A =
[[ 19 -39 -15  -1  -9  -8 -23  18  -1 -28  28  -1   8  -2  23   3]
 [  2  -1  -3   0   2   2   3  -1   2   2   0  -1   0  -1   1  -2]
 [  2  -2   3  -6   4  -3   0   5   0   2  -7   5   6  -1   6  -1]
 [-18  45  11   1  14  12  33 -22   6  35 -32  -1 -10   0 -25  -9]
 [-14  35   9   2  12  11  27 -19   6  27 -24  -1  -7   0 -20  -7]
 [  3  -1  -4   1   1   1   2  -1   2   0   0  -1   1  -2   2  -2]
 [-12  29   6   0  11   8  24 -16   5  23 -20   0  -6  -1 -16  -7]
 [  8 -15  -8   0  -2  -2  -7   7   1 -10  11  -1   2  -1  10  -1]
 [  4  -2   3  -7   4  -3   1   5   1   2  -8   5   6  -2   6  -2]
 [  1  -1   1  -3   2  -1   0   2   0   0  -3   4   4  -1   4   0]
 [  5  -7  -5  -1   0   0  -2   2   1  -4   6   0   1  -1   5  -1]]
Rows and columns are counted from 1.
row 1 col 1	19
row 9 col 10	2
row 8 col 16	-1
row 7 col 15	-16
row 6 col 11	0
row 5 col 2	35
row 4 col 2	45
row 5 col 11	-24
row 5 col 12	-1
row 4 col 3	11
row 5 col 7	27
row 3 col 3	3
row 9 col 3	3
row 10 col 14	-1
row 2 col 11	0
row 7 col 10	23
row 5 col 14	0
row 6 col 12	-1
row 11 col 12	0
row 11 col 9	1
row 7 col 4	0
row 6 col 16	-2
row 10 col 8	2
row 3 col 15	6
row 4 col 8	-22
row 1 col 15	23
row 5 col 3	9
row 1 col 8	18
row 6 col 13	1
row 7 col 1	-12
row 5 col 10	27
row 5 col 5	12
row 7 col 6	8
row 6 col 2	-1
row 1 col 12	-1
row 9 col 13	6
row 9 col 15	6

data =
array([[-23, -15,  30, -17, -31,  10,  -8,   0, -13],
       [-24, -14,  34, -19, -41,  15,  -6,  -5, -17],
       [-20, -15,  33, -18, -36,  14,  -3,  -3, -15],
       [-25, -32,  25, -51, -28,  52, -24, -22, -49],
       [-41, -17,  31, -24, -54,  20,  -1, -12, -25],
       [ -2, -22,  15, -19,  -4,  19, -18,  -4, -16],
       [ -2, -17,  19,  -2,  -5,  -2, -13,   8,   3]])
Indices start at 1.
(1, 1): -23
(4, 6): 52
(7, 5): -5
(5, 3): 31
(1, 8): 0
(6, 5): -4
(1, 6): 10
(2, 1): -24
(6, 4): -19
(4, 9): -49
(7, 7): -13
(7, 1): -2
(5, 8): -12
(1, 5): -31
(7, 8): 8
(3, 8): -3
(3, 2): -15
(6, 2): -22
(3, 7): -3
(4, 3): 25
(6, 8): -4
(6, 6): 19
(1, 9): -13
(4, 5): -28
(6, 3): 15
(3, 1): -20
(5, 6): 20
(6, 7): -18
(3, 9): -15
(3, 6): 14

grid =
[[ 24  32 -29 -13  10   7 -34  35   3   7  21  -4 -43]
 [ 42  -3 -25  -6  -8  26 -25  10  39 -50   4 -23 -24]
 [ 41  22 -30 -13 -12  15 -41  27  24 -18  24 -16 -38]
 [ 14  34 -23 -10  20   5 -29  34  -9  12  22  -1 -40]
 [ 24  -9 -15   1  14  25  -9   4  23 -48  -4 -18 -17]
 [ 17  -6 -11   3  20  23  -6   5  13 -42   0 -15 -16]
 [ 43  24 -30 -14 -16  15 -44  27  24 -19  27 -17 -37]
 [  8  31 -20  -8  29   5 -22  32 -14  14  17   2 -38]
 [ -1  25 -12  -2  38   6 -12  26 -21   7  16   2 -30]
 [ 46   9 -29 -10 -16  21 -36  18  36 -37  15 -22 -31]
 [ 16 -12 -11   4  23  25  -1   2  17 -47  -8 -15 -14]
 [ 46  19 -30 -13 -18  18 -42  24  29 -26  24 -20 -35]]
Indices start at 1.
(1, 1) = 24
(10, 9) = 36
(12, 4) = -13
(11, 12) = -15
(5, 1) = 24
(4, 13) = -40
(12, 5) = -18
(6, 2) = -6
(12, 7) = -42
(1, 10) = 7
(2, 6) = 26
(8, 10) = 14
(8, 11) = 17
(9, 1) = -1
(10, 4) = -10
(5, 8) = 4
(11, 1) = 16
(6, 13) = -16
(8, 13) = -38
(9, 7) = -12
(8, 5) = 29
(1, 9) = 3
(8, 9) = -14
(2, 10) = -50
(2, 9) = 39
(4, 11) = 22
(6, 4) = 3
(5, 6) = 25
(12, 2) = 19
(11, 10) = -47
(7, 5) = -16
(10, 10) = -37
(1, 6) = 7
(3, 11) = 24
(9, 4) = -2
(7, 8) = 27
(10, 1) = 46
(2, 12) = -23
